[[141 120 128 141 128 116 127 134 128 126 108]
 [131 120 117 111 122 133 121 109 124 124 132]
 [131 119 117 113 122 133 122 111 124 124 134]
 [124 126 126 120 126 136 128 123 127 127 142]
 [118 135 117  99 123 138 121 102 123 126 136]
 [123 130 123 114 125 134 125 116 126 127 134]
 [140 122 127 139 128 115 126 131 128 126 105]]
|
[[140 122 127 139 128 115 126 131 128 126 105]
 [123 130 123 114 125 134 125 116 126 127 134]
 [118 135 117  99 123 138 121 102 123 126 136]
 [124 126 126 120 126 136 128 123 127 127 142]
 [131 119 117 113 122 133 122 111 124 124 134]
 [131 120 117 111 122 133 121 109 124 124 132]
 [141 120 128 141 128 116 127 134 128 126 108]]

[[123 124 139 124 125]
 [136 137 107 140 133]
 [122 125 138 121 122]
 [112 121 139 122 119]
 [126 122 137 123 109]
 [107 124 131 123 116]
 [132 120 110 130 141]]
|
[[132 120 110 130 141]
 [107 124 131 123 116]
 [126 122 137 123 109]
 [112 121 139 122 119]
 [122 125 138 121 122]
 [136 137 107 140 133]
 [123 124 139 124 125]]

[[134 128 124]
 [120 156 146]
 [130 143 141]
 [111 126 127]]
|
[[111 126 127]
 [130 143 141]
 [120 156 146]
 [134 128 124]]

[[146 123 125 129 132 129 126 117 130 121]
 [110 130 129 115 126 130 123 132 128 121]
 [115 143 129 122 132 128 122 132 124 122]
 [144 123 125 130 134 128 127 117 131 121]
 [139 117 129 122 131 132 143 132 121 121]
 [150 123 123 122 126 130 127 124 124 121]
 [139 118 129 122 131 131 143 132 121 121]
 [135 116 133 125 130 138 139 132 118 121]]
|
[[135 116 133 125 130 138 139 132 118 121]
 [139 118 129 122 131 131 143 132 121 121]
 [150 123 123 122 126 130 127 124 124 121]
 [139 117 129 122 131 132 143 132 121 121]
 [144 123 125 130 134 128 127 117 131 121]
 [115 143 129 122 132 128 122 132 124 122]
 [110 130 129 115 126 130 123 132 128 121]
 [146 123 125 129 132 129 126 117 130 121]]

[[106 145 107 144 128 149 106 142 113 150 113]
 [143 149 114 141 106 135 147 123 135 107 117]
 [123 145 129 150 129 109 124 131 127 140 141]
 [131 133 129 140 114 114 148 145 114 125 124]
 [105 109 132 117 120 132 141 143 106 107 120]
 [135 129 119 111 131 142 130 131 105 109 115]]
|
[[135 129 119 111 131 142 130 131 105 109 115]
 [105 109 132 117 120 132 141 143 106 107 120]
 [131 133 129 140 114 114 148 145 114 125 124]
 [123 145 129 150 129 109 124 131 127 140 141]
 [143 149 114 141 106 135 147 123 135 107 117]
 [106 145 107 144 128 149 106 142 113 150 113]]

[[132 138 118 128 137]
 [154 128 116 130 123]
 [136 117 136 132 139]
 [119 132 125 146 126]
 [110 136 129 138 125]
 [125 126 127 127 125]
 [123 121 127 132 127]
 [114 142 126 119 138]
 [132 124 136 122 120]
 [121 137 128 141 128]]
|
[[121 137 128 141 128]
 [132 124 136 122 120]
 [114 142 126 119 138]
 [123 121 127 132 127]
 [125 126 127 127 125]
 [110 136 129 138 125]
 [119 132 125 146 126]
 [136 117 136 132 139]
 [154 128 116 130 123]
 [132 138 118 128 137]]
---
[[127 131 129 126]
 [114 131 119 154]
 [131 124 127 129]
 [118 129 124 143]
 [127 133 124 124]]
|
[[114 131 119]
 [131 124 127]]

[[125 127 139 119 120]
 [140 136 130 130 120]
 [127 129 131 123 122]
 [107 129 146 131 132]
 [113 134 123 122 135]]
|
[[140 136 130]
 [127 129 131]]

[[127 128 128 126 127]
 [151 128 123 143 148]
 [126 128 126 130 128]
 [128 128 128 128 128]
 [128 128 128 126 128]]
|
[[151 128 123]
 [126 128 126]]

[[119 132 105 133 133]
 [133 121 130 121 121]
 [133 146 140 150 130]
 [125 130 105 135 135]
 [131 114 152 110 114]]
|
[[133 121 130]
 [133 146 140]]

[[138 105 146 129]
 [141 139 138 130]
 [140 134 113 131]
 [131 106 123 128]]
|
[[141 139 138]
 [140 134 113]]

[[127 131 102 142 119]
 [129 129 116 130 129]
 [131 140 101 140 146]
 [136 104 136 120 115]
 [114 120 130 117 110]]
|
[[129 129 116]
 [131 140 101]]
---
[[123 143 136 126]
 [139 130 123 125]
 [131 135 127 122]
 [136 114 131 136]
 [130 118 132 121]
 [125 127 124 128]
 [133 121 125 137]
 [133 124 122 132]
 [129 103 124 137]
 [127 128 138 130]
 [124 124 128 136]]
|
[[124 127 129 133 133 125 130 136 131 139 123]
 [124 128 103 124 121 127 118 114 135 130 143]
 [128 138 124 122 125 124 132 131 127 123 136]
 [136 130 137 132 137 128 121 136 122 125 126]]

[[110 136 141 140 121 123 122 130]
 [145 109 120 122 140 115 117 119]
 [151 119 120 121 155 141 141 124]
 [112 117 127 130 100 131 133 120]
 [143 138 119 117 136 117 116 141]
 [107 145 129 127 122 124 121 149]
 [126 133 139 140 138 144 143 120]
 [103 140 129 127 103 116 116 144]
 [118 110 125 127 141 123 121 128]
 [149 145 126 125 139 141 140 133]]
|
[[149 118 103 126 107 143 112 151 145 110]
 [145 110 140 133 145 138 117 119 109 136]
 [126 125 129 139 129 119 127 120 120 141]
 [125 127 127 140 127 117 130 121 122 140]
 [139 141 103 138 122 136 100 155 140 121]
 [141 123 116 144 124 117 131 141 115 123]
 [140 121 116 143 121 116 133 141 117 122]
 [133 128 144 120 149 141 120 124 119 130]]

[[114 145]
 [123 139]
 [137 126]
 [114 142]
 [104 156]
 [106 128]
 [128 144]
 [104 128]
 [128 119]]
|
[[128 104 128 106 104 114 137 123 114]
 [119 128 144 128 156 142 126 139 145]]

[[132 131]
 [142 123]
 [100 137]
 [141 135]
 [123 127]
 [154 130]
 [125 117]]
|
[[125 154 123 141 100 142 132]
 [117 130 127 135 137 123 131]]

[[141 123 118 124 144 122 126 130 143 119 107 132 125 128 143 112]
 [124 134 130 132 122 124 133 123 134 130 135 129 130 127 127 128]
 [123 136 131 133 122 125 134 122 135 131 135 129 130 126 127 128]
 [141 133 141 147 115 132 127 143 146 103 100 111 119 142 156 133]]
|
[[141 123 124 141]
 [133 136 134 123]
 [141 131 130 118]
 [147 133 132 124]
 [115 122 122 144]
 [132 125 124 122]
 [127 134 133 126]
 [143 122 123 130]
 [146 135 134 143]
 [103 131 130 119]
 [100 135 135 107]
 [111 129 129 132]
 [119 130 130 125]
 [142 126 127 128]
 [156 127 127 143]
 [133 128 128 112]]

[[122 132 144 129]
 [150 139 122 114]
 [109 108 139 137]
 [138 146 140 104]
 [111 120 150 111]
 [111 108 150 128]]
|
[[111 111 138 109 150 122]
 [108 120 146 108 139 132]
 [150 150 140 139 122 144]
 [128 111 104 137 114 129]]
---
[[140 126 134]
 [139 127 105]
 [133 133 116]
 [122 139 129]]
|
[[127 105]
 [133 116]]

[[126 122 129]
 [117 100 133]
 [130 130 128]
 [123 116 129]
 [131 134 128]]
|
[[100 133]
 [130 128]]

[[117 137 140 150 111]
 [122 131 153 145 131]
 [120 137 130 148 102]
 [140 110 135 122 141]
 [134 120 150 134 143]]
|
[[131 153]
 [137 130]]

[[142 141 126]
 [109 115 131]
 [118 119 128]
 [151 138 116]]
|
[[115 131]
 [119 128]]

[[144 117 121 112]
 [112 133 144 125]
 [106 139 146 135]
 [111 134 144 126]]
|
[[133 144]
 [139 146]]

[[117 132 126 138 156]
 [147 124 111 141 111]
 [140 126 135 154 108]
 [112 123 143 130 146]]
|
[[124 111]
 [126 135]]
